Each row has two labels, one from each of two sets.
[ 0.82  0.05  1.20 -0.24 -0.17  0.25  0.10  1.34  2.73  1.18 -0.10  0.06
  0.46 -0.94  0.02  0.42 -0.76 -1.21 -1.53  0.38 -2.24  1.47  1.74  0.17
  0.76]
W, Gop
[-0.39  0.54  0.27 -1.15 -1.12  1.87 -0.90 -0.47  2.75  0.83 -1.84  0.06
  0.87 -3.03  0.05  1.52  0.03 -0.49 -1.24 -0.90  0.63 -1.28  3.67 -1.09
  1.15]
W, Gop
[ 0.74 -0.68  0.15  0.43  0.13 -2.00 -0.26  0.95  2.11  1.08 -0.94 -0.23
 -0.36 -2.30  0.54  0.30 -0.02 -0.01 -1.10 -0.27  0.15 -0.51  2.22 -2.60
 -0.38]
H, Gop
[-0.70 -4.03  3.07 -1.01 -1.05 -2.11  1.73  0.32  3.86 -0.04 -0.96 -0.05
  0.47 -1.11  0.44  0.72  1.95 -0.37 -1.13  0.06 -1.82 -0.37 -0.26 -0.80
  0.21]
W, ged
[ 0.20 -0.65  1.65  3.59 -0.68 -1.91  0.10  0.85  3.84  1.38 -0.14  0.52
 -0.14 -2.69  2.43  0.50 -1.41  0.17 -0.57 -0.34 -0.10  0.28  4.29 -4.90
  0.49]
W, Gop
[ 0.15 -1.11  1.99 -0.86  1.42 -0.87  0.00  0.15  2.98  1.53 -0.45  0.50
 -1.14  0.17  1.94 -0.19  0.98  0.27 -0.21 -0.21 -0.25  0.48  1.35 -0.98
 -0.14]
H, Vimo
[ 0.31 -4.29  3.78 -1.76 -1.23 -3.03  0.06  2.69  3.57  0.94 -0.40 -0.50
 -0.24  0.46  1.97  0.59  2.86  0.19 -1.51  0.02 -1.44 -0.24  1.38 -1.07
 -0.75]
W, ged
[-0.34 -0.30  1.46 -1.12 -1.77 -1.84  0.22  1.64  1.84  1.80  0.72  0.23
  0.00 -2.36  0.29  0.45  1.08 -1.43 -1.25  0.37 -0.45 -0.37  2.80 -0.99
  0.74]
W, Gop
[ 0.30 -2.14  1.84  0.10 -0.84 -0.48  0.63  0.24 -3.89  0.99 -0.53 -0.52
 -0.22 -0.39 -0.31  0.59  0.41 -0.40 -0.54 -0.41 -0.44  0.55  1.70 -0.92
  0.00]
H, Vimo
[ 0.44  0.16  1.15  0.87  0.02 -2.02  0.74  0.96  2.22  1.58 -0.11 -0.12
  0.08 -1.50  1.01  0.34 -0.95 -1.36 -0.70  0.75 -1.04 -1.39  2.61 -1.96
 -0.13]
J, Tuzi
[-0.18 -1.52  2.92 -0.21  0.01 -2.87  0.40  0.72  4.60  1.42  0.08 -0.50
 -0.83 -1.13  1.15  0.51 -1.55  0.11 -0.52 -0.66 -0.21  0.77 -0.03 -2.08
  1.23]
J, Vimo
[-0.34 -2.27  2.88 -0.17 -2.30  1.95  0.23 -0.08  6.10  0.71 -0.30  0.49
  1.09 -2.56  0.36  1.09  0.86 -0.02 -0.27  1.11 -1.66  0.57  4.74 -3.25
 -0.17]
W, Gop
[ 4.05 -3.87  2.41 -0.67  0.15 -2.52 -0.44  0.25  4.20 -0.02 -0.47 -0.59
  0.03 -0.23  0.38  0.32  2.39  0.00 -1.15  0.39  0.78  0.79  1.53 -3.11
 -0.01]
W, ged
[ 0.68 -0.31  1.43  0.36 -0.63 -2.23  0.06  0.23  3.35  1.97 -0.18  0.97
 -0.94 -0.79  0.65  3.32 -0.95  0.23 -1.41 -0.44 -0.76 -0.52  1.32 -0.98
  1.30]
W, Tuzi
[ 0.14 -3.30  0.47 -1.59 -0.17 -1.62 -0.42 -0.01  0.76 -2.01 -0.26  0.35
  0.46 -1.20  1.76  2.11  3.55 -0.44 -1.01 -0.25 -0.94  1.95  0.55 -3.59
  0.68]
W, ged
[ 1.17 -2.16  2.18 -0.14 -0.23 -2.53  0.84  0.08  2.22  0.88 -0.38  0.78
 -0.60 -0.28  2.40  0.86  0.84 -0.03 -1.77 -2.14 -0.44  0.32  1.91 -1.88
  0.26]
H, ged
[ 1.68 -0.69 -0.41  0.72 -0.27 -3.01  0.00  0.13  1.61  1.16 -1.32  0.17
  0.52 -1.23  0.60  0.10  1.29 -0.87 -0.81 -0.26  0.62 -0.30  3.10 -2.54
  0.68]
W, Nav
[ 0.37 -0.14  0.38 -0.32 -1.09  0.98  0.23  0.34  3.17  0.56 -0.04 -0.14
  0.97 -3.21  0.94  1.10  0.76 -0.64 -0.86  0.24 -0.86 -0.28  2.37 -0.63
  0.20]
W, Gop
[ 1.73 -2.60  1.16  0.54  0.19 -2.58  0.51  0.78  4.05 -0.25  0.36 -0.18
 -0.10  0.71  0.69  0.28  0.43 -0.98 -1.05  0.51 -0.89  2.52  3.63 -0.38
  0.86]
W, ged
[ 1.11 -0.54  1.31  0.90 -1.56 -0.36  0.35  1.67  2.78  1.99 -0.48 -0.41
  0.22 -1.32  0.81  1.19  0.11 -0.47 -1.20  0.12 -5.16 -1.41  2.18 -2.34
  0.73]
J, Nav
[ 0.93 -0.94  2.80 -0.05 -2.13  0.34  0.49  0.82  1.45  0.74 -0.55  0.00
  0.51  0.22 -0.08  0.99 -1.35 -1.00 -3.11  1.19 -1.62  0.09  3.02 -1.13
  0.62]
W, Tuzi
[ 0.92 -3.92  2.06 -0.83 -0.78 -1.34 -0.18  0.71  3.34  0.48 -0.38 -0.18
  0.47  0.07  2.01  1.11  1.87 -0.28 -1.18  0.50 -0.86  0.59  0.91 -0.87
  0.00]
H, ged
[-0.08 -2.96  4.71 -0.74 -0.63 -1.71 -0.09  1.21  2.94  0.42 -0.73  0.14
 -0.10 -2.07 -0.19  0.67  1.26  1.43  0.04  0.88 -1.35 -0.19  1.03 -0.32
  0.32]
J, ged
